Below are the code and all the weights of a small trained network. Each question names an input and a target symbol and asks about switching units off, where a switched-off unit gives its printed mean instead of its output.

import numpy as np


def w(rows, s, z=0):
    codes = np.array(rows[::2]) - 128.0
    scale = np.full(codes.shape[1], s)
    scale[-1] = z or s
    return codes * scale


def f(y):
    return y / 2 * (1 + np.tanh(0.7978845608 * (y + 0.044715 * y**3)))


def softmax(a):
    e = np.exp(a - a.max(-1, keepdims=True))
    return e / e.sum(-1, keepdims=True)


def log_softmax(a):
    a = a - a.max(-1, keepdims=True)
    return a - np.log(np.exp(a).sum(-1, keepdims=True))


def net(x, mask):
    ids = ['ΓΨλμπφω'.index(c) for c in x.split()]
    T = len(ids)
    res = E[ids] + P[:T]
    u = 0
    for l in range(2):
        q, k, v = (res @ M[l].T for M in (Q, K, V))
        z = softmax(np.where(np.tri(T) > 0, q @ k.T / 2**0.5, -1e9)) @ v
        res = res + np.where(mask[u], z, O[l][:, -1]) @ O[l][:, :-1]
        u += 1
        y = f(res @ A[l][:, :-1].T + A[l][:, -1])
        res = res + np.where(mask[u : u + 4], y, B[l][:, -1]) @ B[l][:, :-1]
        u += 4
    return log_softmax(res[-1] @ U[:, :-1].T + U[:, -1])


Q, K, V, O, A, B = {}, {}, {}, {}, {}, {}
E = w([
[6,71,136,104,19],'Γ',
[168,176,71,159,45],'Ψ',
[75,97,136,85,204],'λ',
[157,118,125,108,213],'μ',
[157,130,219,70,153],'π',
[86,41,90,154,95],'φ',
[127,73,154,146,54],'ω',
],0.013)
P = w([
[37,156,111,254,170],'0',
[174,91,251,96,92],'1',
[155,82,201,115,130],'2',
[139,97,190,112,109],'3',
[142,119,213,96,91],'4',
[117,96,174,83,121],'5',
[118,101,178,76,125],'6',
[114,98,179,58,121],'7',
[98,90,151,50,139],'8',
[138,111,167,34,126],'9',
],0.0077)
Q[0] = w([
[201,141,175,131,133],'L0H1',
[130,255,37,199,152],'L0H1',
],0.0087)
K[0] = w([
[180,170,62,188,163],'L0H1',
[202,87,73,3,112],'L0H1',
],0.0068)
V[0] = w([
[214,68,227,140,88],'L0H1',
[2,69,187,55,52],'L0H1',
],0.0071)
O[0] = w([
[80,151,179,58,88,138],'L0H1',
[255,132,186,106,101,255],'L0H1',
],0.011,0.0071)
A[0] = w([
[219,179,61,168,165,248],'L0N1',
[96,95,224,170,14,253],'L0N2',
[153,84,222,65,255,188],'L0N3',
[106,39,147,48,79,57],'L0N4',
],0.0062,0.0024)
B[0] = w([
[64,78,145,217,157,137],'L0N1',
[112,56,6,125,254,255],'L0N2',
[228,189,238,136,162,214],'L0N3',
[138,66,31,135,83,194],'L0N4',
],0.0063,0.0091)
Q[1] = w([
[54,143,188,147,129],'L1H1',
[103,126,4,50,98],'L1H1',
],0.011)
K[1] = w([
[162,155,188,130,165],'L1H1',
[202,76,119,10,68],'L1H1',
],0.011)
V[1] = w([
[87,151,139,85,215],'L1H1',
[2,114,25,234,131],'L1H1',
],0.009)
O[1] = w([
[254,82,24,65,149,85],'L1H1',
[124,178,49,214,53,254],'L1H1',
],0.0085,0.0054)
A[1] = w([
[120,219,76,230,97,162],'L1N1',
[149,170,169,167,150,16],'L1N2',
[139,152,2,150,69,2],'L1N3',
[25,80,108,158,128,126],'L1N4',
],0.0091,0.003)
B[1] = w([
[94,57,101,104,54,255],'L1N1',
[84,105,176,87,104,147],'L1N2',
[64,196,129,62,231,232],'L1N3',
[228,139,186,255,183,165],'L1N4',
],0.0077,0.0096)
U = w([
[44,165,218,152,176,113],'Γ',
[69,147,143,126,111,77],'Ψ',
[211,94,82,254,179,254],'λ',
[148,171,57,104,171,157],'μ',
[105,98,118,72,195,107],'π',
[154,45,123,167,76,38],'φ',
[135,183,135,156,151,147],'ω',
],0.0073,0.0029)

Each question gives the input, a string of symbols that net reads in full, and the target symbol t.
The units are the heads (2 rows each of Q, K, V and O) and the neurons (one row each of A and B). Each row of codes is followed by its name. A weight is (code - 128) times the scale printed after its matrix; where a second scale follows, it is the last column's (O, A, B and U).
mask holds one flag per unit, layer by layer, with each layer's heads first. A switched-off unit (its flag False) gives its mean, the last column of its rows in O or B, instead of its output. The means were averaged over made-up inputs and are rounded, as every weight is.
A unit's drop is (log p(t) with every unit on - log p(t) with that unit switched off) / (log p(t) with every unit on - log p(t) with every unit switched off).
most important unit: the unit with the biggest drop
top k neurons: the k neurons with the biggest drops, biggest first
k most important neurons of layer l: the k neurons of layer l with the biggest drops, biggest first
input Γ μ φ μ ω μ ω Ψ, target π: top neuron	L1N4
input φ λ φ Γ Ψ π, target φ: 2 most important neurons of layer 1	L1N1, L1N3
input Ψ λ λ λ Ψ ω, target λ: 3 most important neurons of layer 1	L1N4, L1N1, L1N3
input φ Γ μ, target φ: top 4 neurons	L1N1, L0N2, L0N3, L1N3
input ω μ φ φ Γ, target λ: 3 most important neurons of layer 0	L0N2, L0N3, L0N4
input Γ μ ω φ λ Ψ λ Ψ, target Γ: top 2 neurons	L1N1, L0N4
input Γ Γ ω Γ ω μ λ π, target Γ: top 3 neurons	L1N2, L0N3, L1N1
input μ π Γ Γ Γ Γ λ, target μ: top 2 neurons	L1N3, L0N1
input Γ Γ π, target Γ: 2 most important neurons of layer 1	L1N2, L1N1
input φ ω μ μ λ ω μ μ, target φ: top 4 neurons	L0N2, L1N1, L0N3, L1N3
input Γ Ψ Ψ Γ Γ, target π: 2 most important neurons of layer 0	L0N2, L0N4
input ω π π μ Ψ Ψ, target π: 2 most important neurons of layer 0	L0N4, L0N3
input Ψ Ψ φ Γ Γ λ ω Γ λ, target Ψ: top 4 neurons	L1N3, L1N1, L0N2, L0N1
input Γ λ λ Γ Γ Γ Ψ Ψ, target Γ: most important unit	L1H1
input λ λ Ψ λ λ λ μ λ, target λ: 3 most important neurons of layer 0	L0N3, L0N2, L0N1
input Γ Ψ λ μ φ Γ ω Ψ Γ λ, target Γ: top 2 neurons	L0N3, L1N2
input φ μ λ, target φ: top 3 neurons	L1N1, L0N2, L0N3
input Ψ Γ ω μ λ, target Ψ: 2 most important neurons of layer 0	L0N2, L0N3
input Ψ π Ψ Ψ λ Ψ μ μ, target Ψ: top 3 neurons	L1N1, L1N3, L0N2
input λ ω λ λ μ Γ, target λ: 2 most important neurons of layer 1	L1N4, L1N1
input λ μ π μ Ψ ω Γ λ, target λ: most important unit	L0H1
input π μ φ π, target π: 2 most important neurons of layer 0	L0N4, L0N2
input π λ φ Γ μ, target π: 2 most important neurons of layer 0	L0N4, L0N2
input φ Γ φ λ φ Ψ Ψ ω λ, target φ: top 2 neurons	L0N3, L0N2
